Below is a small trained network, with its code and all its weights. Each question gives an input and a class and asks what happens when units are switched off, that is, made to give their printed mean instead of their output.

import numpy as np


def w(rows, s, z=0):
    codes = np.array(rows[::2]) - 128.0
    scale = np.full(codes.shape[1], s)
    scale[-1] = z or s
    return codes * scale


def norm(h):
    return h / np.sqrt((h * h).mean(-1, keepdims=True) + 1e-5)


def f(y):
    return y / 2 * (1 + np.tanh(0.7978845608 * (y + 0.044715 * y**3)))


def log_softmax(a):
    a = a - a.max(-1, keepdims=True)
    return a - np.log(np.exp(a).sum(-1, keepdims=True))


def net(x, mask):
    res = np.array(x, float).reshape(1, 2) / 4 @ E
    u = 0
    for l in range(2):
        y = f(norm(res) @ A[l][:, :-1].T + A[l][:, -1])
        res = res + np.where(mask[u : u + 12], y, B[l][:, -1]) @ B[l][:, :-1]
        u += 12
    return log_softmax(norm(res)[-1] @ U[:, :-1].T + U[:, -1])


A, B = {}, {}
E = w([
[120,54,84,96,26,210,250,42,166,132,208],'x0',
[142,127,159,232,48,114,216,254,103,118,117],'x1',
],0.0086)
A[0] = w([
[159,114,79,100,185,92,112,142,168,101,129,85],'L0N0',
[97,151,161,191,167,66,125,131,107,141,129,160],'L0N1',
[119,89,161,163,120,102,110,94,90,130,159,96],'L0N2',
[115,129,93,79,120,42,86,125,110,141,127,58],'L0N3',
[114,111,121,144,13,177,201,98,99,166,138,139],'L0N4',
[139,144,80,78,169,70,80,167,93,146,101,84],'L0N5',
[144,124,105,97,126,91,129,147,150,98,135,138],'L0N6',
[140,149,103,136,163,136,143,133,154,68,121,64],'L0N7',
[106,131,172,143,161,154,97,107,65,141,139,133],'L0N8',
[103,71,100,126,188,140,132,60,186,183,129,131],'L0N9',
[167,120,165,255,82,102,189,176,111,116,109,88],'L0N10',
[120,72,75,119,128,172,143,99,199,175,233,1],'L0N11',
],0.0086,0.0025)
B[0] = w([
[120,167,178,126,70,183,165,140,59,187,159,147],'L0N0',
[131,112,121,161,174,103,149,101,10,70,59,178],'L0N1',
[131,155,144,146,101,164,181,42,150,164,165,125],'L0N2',
[64,49,151,98,68,172,90,155,118,153,180,149],'L0N3',
[100,77,217,172,75,108,62,100,160,54,196,244],'L0N4',
[95,119,187,146,48,109,202,114,117,99,164,182],'L0N5',
[81,148,126,149,114,100,133,148,135,138,118,129],'L0N6',
[116,107,114,126,98,139,102,137,126,155,110,122],'L0N7',
[126,2,169,192,85,163,149,138,86,116,95,143],'L0N8',
[107,152,121,137,173,178,245,213,223,121,76,200],'L0N9',
[153,159,45,99,169,228,141,170,181,112,210,238],'L0N10',
[143,201,77,106,125,11,109,144,55,99,57,223],'L0N11',
],0.0071,0.011)
A[1] = w([
[140,113,191,132,116,151,70,127,98,137,176,2],'L1N0',
[140,120,190,121,90,68,99,73,79,150,140,122],'L1N1',
[128,131,144,112,197,221,115,176,119,203,113,74],'L1N2',
[110,186,125,128,177,177,181,121,146,254,94,87],'L1N3',
[105,117,119,79,121,189,101,113,182,171,200,88],'L1N4',
[145,155,101,108,165,133,85,142,101,169,53,244],'L1N5',
[135,133,87,109,137,143,125,202,84,83,75,89],'L1N6',
[91,105,119,163,124,120,118,179,35,147,194,168],'L1N7',
[126,159,49,113,112,94,145,75,168,119,114,175],'L1N8',
[94,132,141,97,133,63,91,135,92,137,72,127],'L1N9',
[152,159,80,117,186,158,92,128,139,153,115,122],'L1N10',
[121,49,166,120,96,81,136,78,148,136,119,60],'L1N11',
],0.012,0.0029)
B[1] = w([
[178,133,90,112,105,109,165,114,139,179,191,168],'L1N0',
[130,115,116,123,133,169,126,102,59,186,90,194],'L1N1',
[140,218,127,91,125,97,115,134,123,117,56,177],'L1N2',
[113,67,169,153,149,161,101,145,108,133,161,175],'L1N3',
[93,108,142,149,120,90,136,163,163,76,148,192],'L1N4',
[140,46,107,144,88,177,122,116,116,118,223,171],'L1N5',
[107,148,93,141,167,122,123,118,149,149,73,223],'L1N6',
[146,172,110,92,140,122,90,111,162,154,176,254],'L1N7',
[178,140,155,120,156,104,126,131,137,160,106,235],'L1N8',
[138,89,152,94,59,153,183,100,139,138,153,185],'L1N9',
[158,70,144,250,105,105,134,109,74,175,157,158],'L1N10',
[80,124,86,170,156,167,87,158,75,129,64,178],'L1N11',
],0.012,0.0079)
U = w([
[93,90,117,194,94,95,107,81,48,60,58,125],'0',
[134,116,130,153,61,137,114,130,207,54,248,115],'1',
[143,123,137,139,125,136,158,123,137,139,108,3],'2',
[36,98,214,107,144,157,130,170,143,102,122,120],'3',
[185,162,130,74,158,48,176,73,180,126,40,127],'4',
[167,29,180,138,199,125,169,115,154,183,129,145],'5',
[125,131,131,79,102,152,119,64,43,210,148,180],'6',
[157,204,57,152,202,123,113,150,135,141,133,197],'7',
],0.016,0.0049)

Each question gives the input, the list of numbers given to net, and the class t.
The units are the neurons (one row each of A and B). Each row of codes is followed by its name. A weight is (code - 128) times the scale printed after its matrix; where a second scale follows, it is the last column's (A, B and U).
mask holds one flag per neuron, layer by layer. A switched-off neuron (its flag False) gives its mean, the last column of its row in B, instead of its output. The means were averaged over made-up inputs and are rounded, as every weight is.
A unit's drop is (log p(t) with every unit on - log p(t) with that unit switched off) / (log p(t) with every unit on - log p(t) with every unit switched off).
The circuit of an input: a set's keep is (log p(t) with only the set's units on - log p(t) with every unit switched off) / (log p(t) with every unit on - log p(t) with every unit switched off). Starting from the 12 units with the biggest drops (on a tie, the unit counted first), units are removed one at a time, each time the one whose removal leaves the highest keep (on an exact tie, the one counted first), for as long as the keep stays at least 0.8.
circuit, biggest first: the units of the circuit, biggest drop first
most important unit: the unit with the biggest drop
top k neurons: the k neurons with the biggest drops, biggest first
k most important neurons of layer l: the k neurons of layer l with the biggest drops, biggest first
drop of u: that unit's drop, to one decimal
input [3,-4], class 4: circuit, biggest first	[L0N11]
input [5,1], class 0: 3 most important neurons of layer 0	[L0N4 L0N10 L0N11]
input [8,-2], class 0: circuit, biggest first	[L0N10 L1N11]
input [-4,1], class 6: circuit, biggest first	[L0N9 L1N9]
input [1,-4], class 5: circuit, biggest first	[L0N4 L1N3 L0N9]
input [8,-4], class 4: circuit, biggest first	[L0N11 L1N8]
input [-2,-4], class 3: top 2 neurons	[L0N9 L0N11]
input [8,0], class 0: top 2 neurons	[L0N4 L0N10]
input [6,2], class 0: circuit, biggest first	[L0N4 L0N11 L0N10 L1N11]
input [-1,8], class 7: circuit, biggest first	[L0N5 L1N6]
input [1,-8], class 5: top 3 neurons	[L0N4 L1N10 L1N3]
input [0,-1], class 3: top 2 neurons	[L1N3 L0N9]
input [2,-8], class 5: top 2 neurons	[L0N4 L0N9]
input [6,-3], class 4: top 2 neurons	[L0N11 L0N9]
input [-2,-2], class 6: most important unit	L0N10
input [4,-5], class 4: top 2 neurons	[L0N11 L0N10]
input [-3,-6], class 3: top 4 neurons	[L0N9 L0N11 L0N4 L1N4]
input [3,1], class 0: 3 most important neurons of layer 0	[L0N4 L0N11 L0N10]
input [5,-6], class 4: top 2 neurons	[L0N11 L0N10]
input [5,-4], class 4: top neuron	[L0N11]
input [1,-3], class 5: top 2 neurons	[L0N4 L1N3]
input [8,1], class 0: top 3 neurons	[L0N4 L0N10 L0N11]
input [-7,-7], class 6: drop of L1N6	0.0
input [3,-5], class 5: drop of L1N3	0.1
input [-5,1], class 6: drop of L0N9	0.8
input [6,-6], class 4: drop of L0N11	0.3
input [-5,-6], class 6: most important unit	L0N10
